Here is a tiny trained network, its code and every weight. The questions are about switching its units off for an input and a target symbol, where a switched-off unit gives its printed mean instead of its output.

import numpy as np


def w(rows, s, z=0):
    codes = np.array(rows[::2]) - 128.0
    scale = np.full(codes.shape[1], s)
    scale[-1] = z or s
    return codes * scale


def norm(h):
    return h / np.sqrt((h * h).mean(-1, keepdims=True) + 1e-5)


def f(y):
    return np.maximum(y, 0)


def softmax(a):
    e = np.exp(a - a.max(-1, keepdims=True))
    return e / e.sum(-1, keepdims=True)


def log_softmax(a):
    a = a - a.max(-1, keepdims=True)
    return a - np.log(np.exp(a).sum(-1, keepdims=True))


def net(x, mask):
    ids = ['αγεθλμξπστψ'.index(c) for c in x.split()]
    T = len(ids)
    res = E[ids] + P[:T]
    u = 0
    for l in range(2):
        r = norm(res)
        for j in range(3):
            rows = slice(2 * j, 2 * j + 2)
            q, k, v = (r @ M[l][rows].T for M in (Q, K, V))
            z = softmax(np.where(np.tri(T) > 0, q @ k.T / 2**0.5, -1e9)) @ v
            o = O[l][rows]
            res = res + np.where(mask[u + j], z, o[:, -1]) @ o[:, :-1]
        u += 3
        y = f(norm(res) @ A[l][:, :-1].T + A[l][:, -1])
        res = res + np.where(mask[u : u + 12], y, B[l][:, -1]) @ B[l][:, :-1]
        u += 12
    return log_softmax(norm(res)[-1] @ U[:, :-1].T + U[:, -1])


Q, K, V, O, A, B = {}, {}, {}, {}, {}, {}
E = w([
[140,115,56,86,162,118],'α',
[106,133,68,128,154,134],'γ',
[135,111,154,108,203,98],'ε',
[82,114,151,93,164,95],'θ',
[92,63,203,106,209,140],'λ',
[131,35,84,102,155,152],'μ',
[105,75,129,165,68,146],'ξ',
[141,177,149,101,185,47],'π',
[141,130,55,106,140,130],'σ',
[45,151,10,146,112,186],'τ',
[88,181,195,192,121,152],'ψ',
],0.011)
P = w([
[128,164,124,57,254,146],'0',
[56,76,52,155,107,63],'1',
[103,222,88,98,52,135],'2',
[166,129,66,186,212,101],'3',
[161,163,123,16,75,121],'4',
[178,84,193,137,156,100],'5',
[186,147,244,60,89,174],'6',
],0.0084)
Q[0] = w([
[196,166,166,102,62,137],'0.h0',
[131,218,157,105,62,205],'0.h0',
[121,116,105,109,71,154],'0.h1',
[160,174,193,255,98,148],'0.h1',
[136,90,159,139,198,10],'0.h2',
[62,188,180,104,86,176],'0.h2',
],0.0067)
K[0] = w([
[62,73,156,210,118,152],'0.h0',
[22,98,131,170,176,130],'0.h0',
[83,106,84,121,111,194],'0.h1',
[70,139,164,206,216,154],'0.h1',
[181,135,142,114,254,88],'0.h2',
[77,197,127,25,108,206],'0.h2',
],0.0066)
V[0] = w([
[96,219,148,57,134,93],'0.h0',
[28,50,3,97,134,59],'0.h0',
[104,120,46,126,193,63],'0.h1',
[152,76,25,77,92,69],'0.h1',
[51,121,109,80,176,175],'0.h2',
[138,166,248,67,92,89],'0.h2',
],0.0043)
O[0] = w([
[148,136,123,171,85,253,144],'0.h0',
[110,108,122,167,102,143,253],'0.h0',
[150,95,170,166,106,161,211],'0.h1',
[87,205,194,130,135,124,194],'0.h1',
[94,156,114,83,130,95,198],'0.h2',
[52,113,91,138,96,164,60],'0.h2',
],0.0052,0.005)
A[0] = w([
[148,95,151,142,100,85,2],'0.n0',
[114,90,144,117,134,200,174],'0.n1',
[49,148,81,137,118,98,156],'0.n2',
[124,43,247,113,144,118,111],'0.n3',
[141,194,167,213,138,199,197],'0.n4',
[92,104,89,158,100,241,119],'0.n5',
[48,129,81,161,103,115,133],'0.n6',
[137,3,71,171,116,145,97],'0.n7',
[121,190,107,122,200,159,237],'0.n8',
[113,115,174,138,94,146,227],'0.n9',
[63,108,175,47,118,104,202],'0.n10',
[25,21,93,133,121,97,186],'0.n11',
],0.0069,0.0017)
B[0] = w([
[134,116,164,143,212,121,144],'0.n0',
[104,181,128,170,81,67,201],'0.n1',
[253,100,163,143,125,151,206],'0.n2',
[166,159,86,103,70,71,254],'0.n3',
[193,47,151,65,133,64,193],'0.n4',
[139,148,159,92,136,73,200],'0.n5',
[150,105,140,143,182,95,204],'0.n6',
[136,181,183,141,146,138,223],'0.n7',
[144,96,211,183,115,205,226],'0.n8',
[137,76,93,97,170,137,187],'0.n9',
[142,98,129,174,108,205,246],'0.n10',
[179,170,111,128,144,91,247],'0.n11',
],0.0054,0.0044)
Q[1] = w([
[7,155,144,129,35,126],'1.h0',
[73,173,148,147,151,213],'1.h0',
[171,42,144,102,227,135],'1.h1',
[36,160,105,91,145,176],'1.h1',
[150,34,104,254,227,216],'1.h2',
[74,171,73,101,163,254],'1.h2',
],0.0066)
K[1] = w([
[134,75,84,237,231,172],'1.h0',
[156,157,136,253,147,32],'1.h0',
[113,169,86,76,64,111],'1.h1',
[155,124,125,209,148,122],'1.h1',
[149,216,151,86,127,108],'1.h2',
[133,174,174,178,182,124],'1.h2',
],0.007)
V[1] = w([
[138,168,2,135,88,137],'1.h0',
[158,112,179,134,88,73],'1.h0',
[110,91,106,193,72,127],'1.h1',
[150,100,148,114,79,162],'1.h1',
[98,141,156,204,171,113],'1.h2',
[116,170,154,185,94,104],'1.h2',
],0.0095)
O[1] = w([
[194,150,191,207,134,118,2],'1.h0',
[114,151,74,48,102,60,171],'1.h0',
[190,116,61,126,136,26,10],'1.h1',
[125,119,87,156,117,88,178],'1.h1',
[203,151,114,128,67,128,120],'1.h2',
[124,253,140,28,185,135,79],'1.h2',
],0.0071,0.0048)
A[1] = w([
[80,91,161,133,219,85,119],'1.n0',
[121,75,86,233,174,56,206],'1.n1',
[153,241,132,51,67,171,251],'1.n2',
[81,148,160,104,101,121,137],'1.n3',
[133,49,217,54,35,94,212],'1.n4',
[95,152,132,167,80,230,221],'1.n5',
[5,121,213,205,111,171,213],'1.n6',
[180,130,254,54,81,56,195],'1.n7',
[155,157,76,151,106,46,207],'1.n8',
[160,168,185,157,182,113,130],'1.n9',
[174,175,217,34,22,145,114],'1.n10',
[175,68,171,136,66,107,214],'1.n11',
],0.0065,0.0018)
B[1] = w([
[112,138,33,127,43,151,164],'1.n0',
[76,188,131,147,16,69,187],'1.n1',
[122,95,201,173,166,220,217],'1.n2',
[202,74,134,191,160,159,156],'1.n3',
[171,115,82,196,134,171,255],'1.n4',
[189,94,140,24,154,162,185],'1.n5',
[46,142,254,113,142,103,183],'1.n6',
[175,185,123,87,169,213,222],'1.n7',
[48,105,188,44,110,145,160],'1.n8',
[108,113,147,164,155,193,156],'1.n9',
[158,34,122,97,150,150,235],'1.n10',
[140,194,57,109,196,113,199],'1.n11',
],0.0059,0.0075)
U = w([
[142,78,240,60,202,241,172],'α',
[228,83,51,92,174,178,168],'γ',
[57,125,151,216,65,35,244],'ε',
[119,144,241,163,137,115,57],'θ',
[115,182,63,110,67,129,74],'λ',
[166,238,105,190,153,157,16],'μ',
[129,209,148,27,104,9,195],'ξ',
[66,123,90,2,186,106,35],'π',
[185,171,221,186,146,115,6],'σ',
[122,172,206,175,173,125,29],'τ',
[69,91,79,86,109,102,117],'ψ',
],0.0095,0.0023)

Each question gives the input, a string of symbols that net reads in full, and the target symbol t.
The units are the heads (2 rows each of Q, K, V and O) and the neurons (one row each of A and B). Each row of codes is followed by its name. A weight is (code - 128) times the scale printed after its matrix; where a second scale follows, it is the last column's (O, A, B and U).
mask holds one flag per unit, layer by layer, with each layer's heads first. A switched-off unit (its flag False) gives its mean, the last column of its rows in O or B, instead of its output. The means were averaged over made-up inputs and are rounded, as every weight is.
A unit's drop is (log p(t) with every unit on - log p(t) with that unit switched off) / (log p(t) with every unit on - log p(t) with every unit switched off).
The circuit of an input: a set's keep is (log p(t) with only the set's units on - log p(t) with every unit switched off) / (log p(t) with every unit on - log p(t) with every unit switched off). Starting from the 12 units with the biggest drops (on a tie, the unit counted first), units are removed one at a time, each time the one whose removal leaves the highest keep (on an exact tie, the one counted first), for as long as the keep stays at least 0.8.
circuit, biggest first: the units of the circuit, biggest drop first
k most important neurons: the k neurons with the biggest drops, biggest first
k most important neurons of layer l: the k neurons of layer l with the biggest drops, biggest first
heads that matter: for each layer, one digit per head in row order, 1 if its drop is at least 0.15 and else 0, layers parted by /
drop when u is switched off: that unit's drop, to one decimal
input γ μ γ τ, target μ: 4 most important neurons of layer 0 => [0.n1; 0.n2; 0.n4; 0.n3]
input ξ γ ε ε λ ψ, target ψ: 2 most important neurons => [0.n10; 0.n4]
input μ ξ τ α ξ, target γ: circuit, biggest first => [1.h1; 1.n11]
input ψ μ ξ σ μ σ, target ε: heads that matter => 000 / 001
input ε ψ μ τ, target ε: heads that matter => 010 / 000
input ψ ξ γ α, target μ: heads that matter => 000 / 101
input π τ γ μ ψ μ, target π: 3 most important neurons => [0.n8; 0.n4; 0.n2]
input μ μ μ μ ξ ξ, target ξ: heads that matter => 000 / 010
input μ τ μ σ γ γ, target μ: heads that matter => 110 / 100
input γ ε ξ, target α: most important neuron => [0.n10]
input μ ε μ α λ μ, target ψ: heads that matter => 000 / 101
input α σ μ γ, target ε: heads that matter => 010 / 000
input μ τ ε ξ γ ξ, target μ: 2 most important neurons of layer 1 => [1.n11; 1.n7]
input ξ γ μ ψ, target ε: heads that matter => 011 / 000
input θ α ψ μ μ γ, target ε: heads that matter => 000 / 001
input μ μ ψ μ τ ψ, target σ: most important neuron => [0.n4]
input τ τ ψ ξ, target π: 3 most important neurons => [0.n4; 0.n8; 0.n2]
input π ψ π τ ε ε, target γ: 2 most important neurons => [0.n3; 0.n9]
input ξ λ γ μ γ μ, target μ: heads that matter => 010 / 100
input μ γ μ τ θ μ, target λ: most important neuron => [0.n10]
input ψ ξ τ μ ε μ, target γ: heads that matter => 100 / 000
input λ λ τ μ θ ξ ξ, target γ: 2 most important neurons of layer 0 => [0.n9; 0.n10]
input μ ψ μ μ ψ ε, target π: 2 most important neurons of layer 0 => [0.n2; 0.n4]
input θ γ μ ε γ τ, target μ: 2 most important neurons => [0.n4; 0.n5]
input γ ε μ μ ε π, target γ: 2 most important neurons of layer 1 => [1.n0; 1.n6]
input π θ μ ξ, target ε: 2 most important neurons of layer 0 => [0.n3; 0.n2]
input ψ ψ γ, target α: drop when 1.n2 is switched off => 0.2
input λ μ μ λ ψ μ, target π: drop when 0.h2 is switched off => -0.1
